Here is a tiny trained network, its code and every weight. The questions are about switching its units off for an input and a class, where a switched-off unit gives its printed mean instead of its output.

import numpy as np


def w(rows, s, z=0):
    codes = np.array(rows[::2]) - 128.0
    scale = np.full(codes.shape[1], s)
    scale[-1] = z or s
    return codes * scale


def f(y):
    return y / 2 * (1 + np.tanh(0.7978845608 * (y + 0.044715 * y**3)))


def log_softmax(a):
    a = a - a.max(-1, keepdims=True)
    return a - np.log(np.exp(a).sum(-1, keepdims=True))


def net(x, mask):
    res = np.array(x, float).reshape(1, 8) / 4 @ E
    y = f(res @ A[0][:, :-1].T + A[0][:, -1])
    res = res + np.where(mask, y, B[0][:, -1]) @ B[0][:, :-1]
    return log_softmax(res[-1] @ U[:, :-1].T + U[:, -1])


A, B = {}, {}
E = w([
[128,142,50,123,109,103,171,103],'x0',
[122,28,184,156,114,71,156,69],'x1',
[171,57,39,92,194,205,208,155],'x2',
[110,146,56,174,230,112,151,232],'x3',
[22,210,2,208,113,121,78,121],'x4',
[215,24,179,171,138,64,82,142],'x5',
[110,156,134,145,211,219,168,37],'x6',
[210,121,79,232,68,124,101,40],'x7',
],0.0086)
A[0] = w([
[120,185,22,166,104,117,136,102,162],'neuron 1',
[209,73,68,127,130,160,191,134,129],'neuron 2',
[176,135,131,101,141,126,232,140,253],'neuron 3',
[119,172,163,84,50,194,84,106,98],'neuron 4',
[109,140,113,98,71,98,95,195,148],'neuron 5',
[125,163,141,69,43,173,115,75,159],'neuron 6',
[122,180,108,103,93,109,96,246,110],'neuron 7',
[68,78,106,105,54,120,134,43,83],'neuron 8',
[105,152,96,133,238,237,196,82,130],'neuron 9',
[183,125,204,127,112,129,143,102,146],'neuron 10',
[173,107,218,178,93,129,111,72,130],'neuron 11',
[122,139,99,139,38,123,154,110,105],'neuron 12',
[156,114,173,189,163,165,146,76,69],'neuron 13',
[141,181,41,204,127,153,114,125,151],'neuron 14',
[80,114,167,120,141,129,96,123,47],'neuron 15',
],0.012,0.0051)
B[0] = w([
[34,137,173,152,119,121,134,105,250],'neuron 1',
[226,70,95,60,109,158,133,125,210],'neuron 2',
[163,147,177,78,94,96,101,133,203],'neuron 3',
[202,128,115,111,154,177,153,54,189],'neuron 4',
[125,190,106,116,172,207,136,171,192],'neuron 5',
[173,95,128,137,154,219,155,12,202],'neuron 6',
[108,184,127,165,122,209,76,141,208],'neuron 7',
[88,154,125,195,194,201,140,104,191],'neuron 8',
[155,191,86,43,146,63,191,207,251],'neuron 9',
[72,70,143,135,75,144,103,89,198],'neuron 10',
[92,168,122,135,106,172,30,59,225],'neuron 11',
[73,136,139,170,185,152,99,118,179],'neuron 12',
[125,141,144,131,134,164,74,177,170],'neuron 13',
[66,103,190,92,75,60,86,73,242],'neuron 14',
[149,112,102,69,152,113,166,161,145],'neuron 15',
],0.011,0.015)
U = w([
[208,111,131,102,139,166,107,110,186],'0',
[172,82,190,42,107,74,150,92,137],'1',
[61,112,172,208,120,138,84,84,169],'2',
[239,45,122,159,148,114,147,149,2],'3',
[136,196,118,120,186,128,193,114,118],'4',
[151,54,50,185,144,123,127,98,26],'5',
[114,188,147,82,128,81,139,248,165],'6',
],0.011,0.0081)

Each question gives the input, the list of numbers given to net, and the class t.
The units are the neurons (one row each of A and B). Each row of codes is followed by its name. A weight is (code - 128) times the scale printed after its matrix; where a second scale follows, it is the last column's (A, B and U).
mask holds one flag per neuron, in row order. A switched-off neuron (its flag False) gives its mean, the last column of its row in B, instead of its output. The means were averaged over made-up inputs and are rounded, as every weight is.
A unit's drop is (log p(t) with every unit on - log p(t) with that unit switched off) / (log p(t) with every unit on - log p(t) with every unit switched off).
The circuit of an input: a set's keep is (log p(t) with only the set's units on - log p(t) with every unit switched off) / (log p(t) with every unit on - log p(t) with every unit switched off). Starting from the 12 units with the biggest drops (on a tie, the unit counted first), units are removed one at a time, each time the one whose removal leaves the highest keep (on an exact tie, the one counted first), for as long as the keep stays at least 0.8.
units of the circuit, in order: the units of the circuit, biggest drop first
k most important neurons: the k neurons with the biggest drops, biggest first
drop when u is switched off: that unit's drop, to one decimal
input [-8,-1,3,-8,-4,8,-5,8], class 2: units of the circuit, in order	[neuron 11]
input [3,1,1,2,-6,-8,4,2], class 1: 2 most important neurons	[neuron 5; neuron 7]
input [3,3,7,8,-3,3,-8,-4], class 0: 2 most important neurons	[neuron 2; neuron 9]
input [1,-1,-8,-8,-5,3,4,-5], class 2: 4 most important neurons	[neuron 10; neuron 11; neuron 9; neuron 2]
input [8,-8,6,3,-5,2,3,0], class 1: units of the circuit, in order	[neuron 3; neuron 7]
input [-5,-2,7,-5,7,-4,7,4], class 4: 2 most important neurons	[neuron 9; neuron 6]
input [-3,4,-1,-5,-1,-5,3,-6], class 0: 4 most important neurons	[neuron 14; neuron 6; neuron 1; neuron 4]
input [6,5,4,5,-4,-8,5,6], class 6: 2 most important neurons	[neuron 9; neuron 6]
input [6,-4,1,-5,-4,0,-2,-6], class 0: 4 most important neurons	[neuron 14; neuron 9; neuron 1; neuron 6]
input [-3,-5,-8,3,4,-7,-7,-7], class 2: 3 most important neurons	[neuron 9; neuron 7; neuron 2]
input [8,2,-1,-5,-6,-5,-4,-4], class 0: units of the circuit, in order	[neuron 14; neuron 6]
input [2,6,8,-8,1,1,-1,7], class 2: 3 most important neurons	[neuron 8; neuron 9; neuron 11]
input [-2,6,-3,-1,-2,5,-5,-6], class 2: 3 most important neurons	[neuron 9; neuron 11; neuron 2]
input [-2,0,-2,-2,-3,6,-2,-5], class 2: units of the circuit, in order	[neuron 9]
input [-5,8,7,-2,7,5,-6,-3], class 3: units of the circuit, in order	[neuron 1; neuron 11; neuron 14]
input [5,-7,1,8,0,3,0,8], class 1: 2 most important neurons	[neuron 2; neuron 14]
input [3,3,4,-7,1,-4,3,-4], class 4: 2 most important neurons	[neuron 9; neuron 8]
input [8,-8,3,-6,7,7,5,-4], class 1: 4 most important neurons	[neuron 14; neuron 9; neuron 5; neuron 7]
input [-5,-6,-1,-1,7,-8,1,-2], class 4: 2 most important neurons	[neuron 9; neuron 4]
input [2,-4,7,-8,7,4,2,-5], class 1: units of the circuit, in order	[neuron 7]
input [5,0,3,3,-1,2,-1,8], class 1: drop when neuron 2 is switched off	0.5
input [-3,-5,0,-5,-3,5,-6,7], class 2: drop when neuron 4 is switched off	-0.1
input [4,0,0,-5,-8,8,0,8], class 2: drop when neuron 10 is switched off	1.2
input [7,-6,-4,7,-4,-4,8,2], class 6: drop when neuron 12 is switched off	0.0
